Here is a tiny trained network, its code and every weight. The questions are about switching its units off for an input and a class, where a switched-off unit gives its printed mean instead of its output.

import numpy as np


def w(rows, s, z=0):
    codes = np.array(rows[::2]) - 128.0
    scale = np.full(codes.shape[1], s)
    scale[-1] = z or s
    return codes * scale


def f(y):
    return y / 2 * (1 + np.tanh(0.7978845608 * (y + 0.044715 * y**3)))


def log_softmax(a):
    a = a - a.max(-1, keepdims=True)
    return a - np.log(np.exp(a).sum(-1, keepdims=True))


def net(x, mask):
    res = np.array(x, float).reshape(1, 6) / 4 @ E
    y = f(res @ A[0][:, :-1].T + A[0][:, -1])
    res = res + np.where(mask, y, B[0][:, -1]) @ B[0][:, :-1]
    return log_softmax(res[-1] @ U[:, :-1].T + U[:, -1])


A, B = {}, {}
E = w([
[113,146,144,118,151,117,113,86,140,110,86,93],'x0',
[190,186,216,138,88,142,53,169,167,121,88,154],'x1',
[158,106,149,87,113,205,114,99,136,11,220,117],'x2',
[90,54,144,168,173,127,102,162,205,60,162,239],'x3',
[200,123,139,199,210,164,234,172,173,104,136,74],'x4',
[167,230,39,97,158,60,85,177,186,95,147,81],'x5',
],0.012)
A[0] = w([
[162,136,118,83,121,166,103,102,136,107,191,97,94],'neuron 0',
[74,56,15,120,160,87,167,99,119,112,151,103,74],'neuron 1',
[98,176,114,132,174,110,113,126,169,195,122,163,65],'neuron 2',
[86,49,134,150,191,62,83,161,191,76,122,200,12],'neuron 3',
[181,135,153,131,108,147,70,164,194,141,86,148,77],'neuron 4',
[116,80,125,158,119,83,125,128,128,147,71,140,101],'neuron 5',
[162,99,142,110,159,133,99,81,135,64,173,135,61],'neuron 6',
[180,202,1,71,153,42,102,175,205,103,138,131,3],'neuron 7',
[31,149,129,70,86,85,52,120,91,146,151,168,35],'neuron 8',
[109,151,129,88,149,85,145,169,88,163,106,133,137],'neuron 9',
[108,118,118,191,166,89,106,172,142,159,96,115,82],'neuron 10',
],0.0098,0.004)
B[0] = w([
[72,134,66,122,91,195,143,205,132,159,110,109,187],'neuron 0',
[165,227,205,155,86,80,58,137,114,51,150,186,221],'neuron 1',
[116,152,93,24,104,162,164,136,152,104,79,157,166],'neuron 2',
[176,53,80,168,114,118,44,175,70,169,66,2,222],'neuron 3',
[139,207,194,172,108,121,99,133,90,28,125,132,182],'neuron 4',
[65,110,158,123,61,182,209,168,144,67,124,165,167],'neuron 5',
[51,115,76,101,146,158,124,160,186,110,126,167,185],'neuron 6',
[102,60,142,172,142,136,165,48,96,145,72,185,254],'neuron 7',
[187,118,150,144,218,78,217,162,185,166,150,121,226],'neuron 8',
[107,116,77,90,117,143,104,201,98,132,146,92,169],'neuron 9',
[87,172,97,102,127,189,160,193,163,155,178,168,169],'neuron 10',
],0.0095,0.017)
U = w([
[64,131,63,53,82,192,141,157,187,109,121,141,19],'0',
[152,189,171,123,66,94,83,113,115,67,139,162,92],'1',
[102,35,162,129,119,188,160,25,93,146,94,185,190],'2',
[172,118,50,100,89,128,112,121,69,155,113,14,252],'3',
[188,140,121,149,251,143,207,143,210,123,173,98,114],'4',
],0.012,0.0032)

Each question gives the input, the list of numbers given to net, and the class t.
The units are the neurons (one row each of A and B). Each row of codes is followed by its name. A weight is (code - 128) times the scale printed after its matrix; where a second scale follows, it is the last column's (A, B and U).
mask holds one flag per neuron, in row order. A switched-off neuron (its flag False) gives its mean, the last column of its row in B, instead of its output. The means were averaged over made-up inputs and are rounded, as every weight is.
A unit's drop is (log p(t) with every unit on - log p(t) with that unit switched off) / (log p(t) with every unit on - log p(t) with every unit switched off).
The circuit of an input: a set's keep is (log p(t) with only the set's units on - log p(t) with every unit switched off) / (log p(t) with every unit on - log p(t) with every unit switched off). Starting from all 11 units, units are removed one at a time, each time the one whose removal leaves the highest keep (on an exact tie, the one counted first), for as long as the keep stays at least 0.8.
circuit, biggest first: the units of the circuit, biggest drop first
unit that matters most: the unit with the biggest drop
k most important neurons: the k neurons with the biggest drops, biggest first
drop when u is switched off: that unit's drop, to one decimal
input [3,5,-8,-8,-1,2], class 0: circuit, biggest first : (neuron 3; neuron 2)
input [0,-8,-3,-1,-8,-2], class 1: circuit, biggest first : (neuron 1)
input [8,1,4,-3,-2,2], class 0: circuit, biggest first : (neuron 3; neuron 1)
input [2,1,5,7,5,-6], class 3: 3 most important neurons : (neuron 3; neuron 7; neuron 8)
input [4,6,-6,-1,0,-3], class 0: 4 most important neurons : (neuron 1; neuron 10; neuron 5; neuron 2)
input [-6,-2,-6,2,2,6], class 0: 4 most important neurons : (neuron 10; neuron 2; neuron 9; neuron 8)
input [-6,-7,-5,7,2,8], class 2: 2 most important neurons : (neuron 7; neuron 4)
input [7,4,-2,2,3,5], class 2: 2 most important neurons : (neuron 7; neuron 1)
input [8,5,7,-6,-8,-6], class 4: 2 most important neurons : (neuron 8; neuron 7)
input [-3,7,3,5,6,-5], class 1: 2 most important neurons : (neuron 8; neuron 4)
input [6,-3,-7,-6,-3,-7], class 0: 4 most important neurons : (neuron 7; neuron 5; neuron 9; neuron 3)
input [-8,8,-3,-8,4,-8], class 1: circuit, biggest first : (neuron 7; neuron 3)
input [7,-8,4,-3,6,-8], class 1: 2 most important neurons : (neuron 1; neuron 7)
input [6,3,-2,-4,-8,-1], class 4: circuit, biggest first : (neuron 8)
input [2,4,-4,5,-2,4], class 3: 3 most important neurons : (neuron 3; neuron 1; neuron 6)
input [-2,-4,8,-8,-2,-7], class 0: circuit, biggest first : (neuron 7; neuron 3)
input [-4,-6,-5,-1,-5,-4], class 1: drop when neuron 0 is switched off : 0.1
input [-6,2,4,5,5,-4], class 3: drop when neuron 7 is switched off : 0.5
input [4,-4,-4,-6,-3,8], class 2: drop when neuron 7 is switched off : 1.1
input [-2,8,3,-7,5,7], class 1: unit that matters most : neuron 4
